Below is a small trained network, with its code and all its weights. Each question gives an input and a class and asks what happens when units are switched off, that is, made to give their printed mean instead of their output.

import numpy as np


def w(rows, s, z=0):
    codes = np.array(rows[::2]) - 128.0
    scale = np.full(codes.shape[1], s)
    scale[-1] = z or s
    return codes * scale


def norm(h):
    return h / np.sqrt((h * h).mean(-1, keepdims=True) + 1e-5)


def f(y):
    return np.maximum(y, 0)


def log_softmax(a):
    a = a - a.max(-1, keepdims=True)
    return a - np.log(np.exp(a).sum(-1, keepdims=True))


def net(x, mask):
    res = np.array(x, float).reshape(1, 4) / 4 @ E
    u = 0
    for l in range(2):
        y = f(norm(res) @ A[l][:, :-1].T + A[l][:, -1])
        res = res + np.where(mask[u : u + 14], y, B[l][:, -1]) @ B[l][:, :-1]
        u += 14
    return log_softmax(norm(res)[-1] @ U[:, :-1].T + U[:, -1])


A, B = {}, {}
E = w([
[102,20,86,33,148,21],'x0',
[217,130,81,175,41,80],'x1',
[174,55,21,167,34,185],'x2',
[53,102,200,132,2,141],'x3',
],0.0049)
A[0] = w([
[124,89,208,139,214,182,140],'0.n1',
[109,30,47,119,137,17,2],'0.n2',
[152,177,187,118,181,3,127],'0.n3',
[93,97,183,213,76,45,122],'0.n4',
[243,168,59,176,213,97,83],'0.n5',
[80,221,206,211,170,177,40],'0.n6',
[109,3,96,29,104,82,138],'0.n7',
[100,77,67,146,153,250,151],'0.n8',
[158,55,78,182,84,195,128],'0.n9',
[131,110,11,173,7,162,176],'0.n10',
[226,128,89,121,242,35,159],'0.n11',
[46,131,168,110,170,106,157],'0.n12',
[94,52,33,154,71,229,134],'0.n13',
[83,87,147,125,65,202,53],'0.n14',
],0.0074,0.0044)
B[0] = w([
[115,146,113,113,176,147,200],'0.n1',
[147,240,172,168,126,115,197],'0.n2',
[162,60,156,21,140,217,223],'0.n3',
[192,98,119,110,85,106,178],'0.n4',
[79,114,25,140,42,124,219],'0.n5',
[111,254,144,67,127,61,207],'0.n6',
[221,186,137,199,159,65,249],'0.n7',
[142,40,167,57,158,70,204],'0.n8',
[50,107,121,183,151,133,209],'0.n9',
[59,111,168,174,138,120,254],'0.n10',
[36,225,75,82,140,172,252],'0.n11',
[162,174,104,164,152,178,214],'0.n12',
[123,18,174,151,161,203,230],'0.n13',
[119,157,125,213,132,108,166],'0.n14',
],0.0073,0.0063)
A[1] = w([
[157,118,117,126,126,146,68],'1.n1',
[81,113,8,157,138,97,81],'1.n2',
[162,145,202,84,195,165,136],'1.n3',
[105,207,134,81,149,163,76],'1.n4',
[115,190,117,131,120,70,90],'1.n5',
[104,128,101,55,85,100,151],'1.n6',
[65,69,254,137,38,171,144],'1.n7',
[230,36,195,65,186,163,154],'1.n8',
[77,145,89,180,194,67,129],'1.n9',
[200,170,221,53,100,49,65],'1.n10',
[138,167,133,108,156,121,18],'1.n11',
[95,65,88,48,124,157,3],'1.n12',
[154,187,86,102,54,127,162],'1.n13',
[142,109,194,162,41,105,182],'1.n14',
],0.0099,0.0045)
B[1] = w([
[138,115,139,103,166,121,128],'1.n1',
[144,174,146,166,16,169,191],'1.n2',
[33,110,112,172,162,74,235],'1.n3',
[154,117,104,91,228,107,253],'1.n4',
[126,201,173,99,136,127,182],'1.n5',
[109,57,128,162,189,104,175],'1.n6',
[122,60,58,123,207,102,228],'1.n7',
[112,88,177,254,129,96,197],'1.n8',
[68,136,100,120,46,151,212],'1.n9',
[182,123,73,140,17,168,206],'1.n10',
[80,174,134,157,183,121,158],'1.n11',
[209,25,2,38,43,249,149],'1.n12',
[141,70,196,97,162,51,204],'1.n13',
[192,61,165,92,164,133,208],'1.n14',
],0.0081,0.0066)
U = w([
[244,146,205,123,67,60,119],'0',
[176,127,137,103,129,191,17],'1',
[63,210,81,224,28,156,117],'2',
[90,93,23,32,122,225,149],'3',
[138,145,227,103,109,233,5],'4',
[85,229,128,68,230,90,211],'5',
[125,7,174,233,181,95,183],'6',
[129,125,212,87,108,168,2],'7',
],0.016,0.0081)

Each question gives the input, the list of numbers given to net, and the class t.
The units are the neurons (one row each of A and B). Each row of codes is followed by its name. A weight is (code - 128) times the scale printed after its matrix; where a second scale follows, it is the last column's (A, B and U).
mask holds one flag per neuron, layer by layer. A switched-off neuron (its flag False) gives its mean, the last column of its row in B, instead of its output. The means were averaged over made-up inputs and are rounded, as every weight is.
A unit's drop is (log p(t) with every unit on - log p(t) with that unit switched off) / (log p(t) with every unit on - log p(t) with every unit switched off).
The circuit of an input: a set's keep is (log p(t) with only the set's units on - log p(t) with every unit switched off) / (log p(t) with every unit on - log p(t) with every unit switched off). Starting from the 12 units with the biggest drops (on a tie, the unit counted first), units are removed one at a time, each time the one whose removal leaves the highest keep (on an exact tie, the one counted first), for as long as the keep stays at least 0.8.
units of the circuit, in order: the units of the circuit, biggest drop first
most important unit: the unit with the biggest drop
k most important neurons: the k neurons with the biggest drops, biggest first
top k neurons in layer l: the k neurons of layer l with the biggest drops, biggest first
input [2,4,-4,-1], class 3: units of the circuit, in order => (0.n3)
input [-2,1,-2,8], class 0: 3 most important neurons => (0.n13; 0.n4; 0.n9)
input [-5,2,0,-3], class 2: top 2 neurons in layer 0 => (0.n5; 0.n3)
input [-2,-5,1,1], class 5: 2 most important neurons => (0.n6; 0.n3)
input [-1,3,-6,-6], class 3: units of the circuit, in order => (0.n3; 0.n5)
input [-5,2,4,-6], class 2: 2 most important neurons => (0.n3; 1.n2)
input [6,-6,-8,8], class 6: units of the circuit, in order => (0.n11; 0.n6)
input [-8,4,-7,7], class 0: top 2 neurons in layer 0 => (0.n11; 0.n4)
input [3,-8,7,-5], class 6: units of the circuit, in order => (0.n8; 1.n8)
input [-2,8,-3,-8], class 3: units of the circuit, in order => (0.n5; 0.n3)
input [3,7,-2,-5], class 5: top 2 neurons in layer 1 => (1.n13; 1.n10)
input [-3,6,-8,4], class 0: 3 most important neurons => (0.n6; 0.n13; 1.n10)
input [8,-4,-6,6], class 6: 3 most important neurons => (0.n11; 0.n3; 1.n8)
input [-4,2,-2,-8], class 3: 4 most important neurons => (0.n5; 0.n7; 0.n2; 0.n3)
input [4,6,1,2], class 0: most important unit => 0.n7
input [-8,4,-2,6], class 0: top 3 neurons in layer 0 => (0.n6; 0.n11; 0.n13)
input [4,3,1,-3], class 2: 2 most important neurons => (0.n5; 1.n2)
input [3,0,1,-3], class 5: top 2 neurons in layer 0 => (0.n11; 0.n2)
input [3,4,-2,-3], class 5: 2 most important neurons => (0.n2; 0.n11)
input [8,6,2,5], class 0: most important neuron => (0.n7)
input [1,6,-4,0], class 3: 3 most important neurons => (0.n3; 0.n11; 1.n12)
input [-8,5,-2,0], class 5: 4 most important neurons => (0.n6; 0.n8; 0.n7; 1.n5)
input [8,-8,-1,6], class 2: 2 most important neurons => (0.n7; 0.n11)
input [8,6,2,4], class 0: 2 most important neurons => (0.n7; 0.n2)
input [-5,-6,3,-8], class 3: 2 most important neurons => (0.n7; 0.n5)
input [-7,3,-3,3], class 0: 2 most important neurons => (0.n11; 1.n10)
input [8,2,-4,4], class 0: top neuron in layer 0 => (0.n7)
input [-2,5,5,-4], class 2: top 3 neurons in layer 0 => (0.n3; 0.n5; 0.n9)
input [2,1,-8,-7], class 3: top 3 neurons in layer 0 => (0.n3; 0.n7; 0.n5)
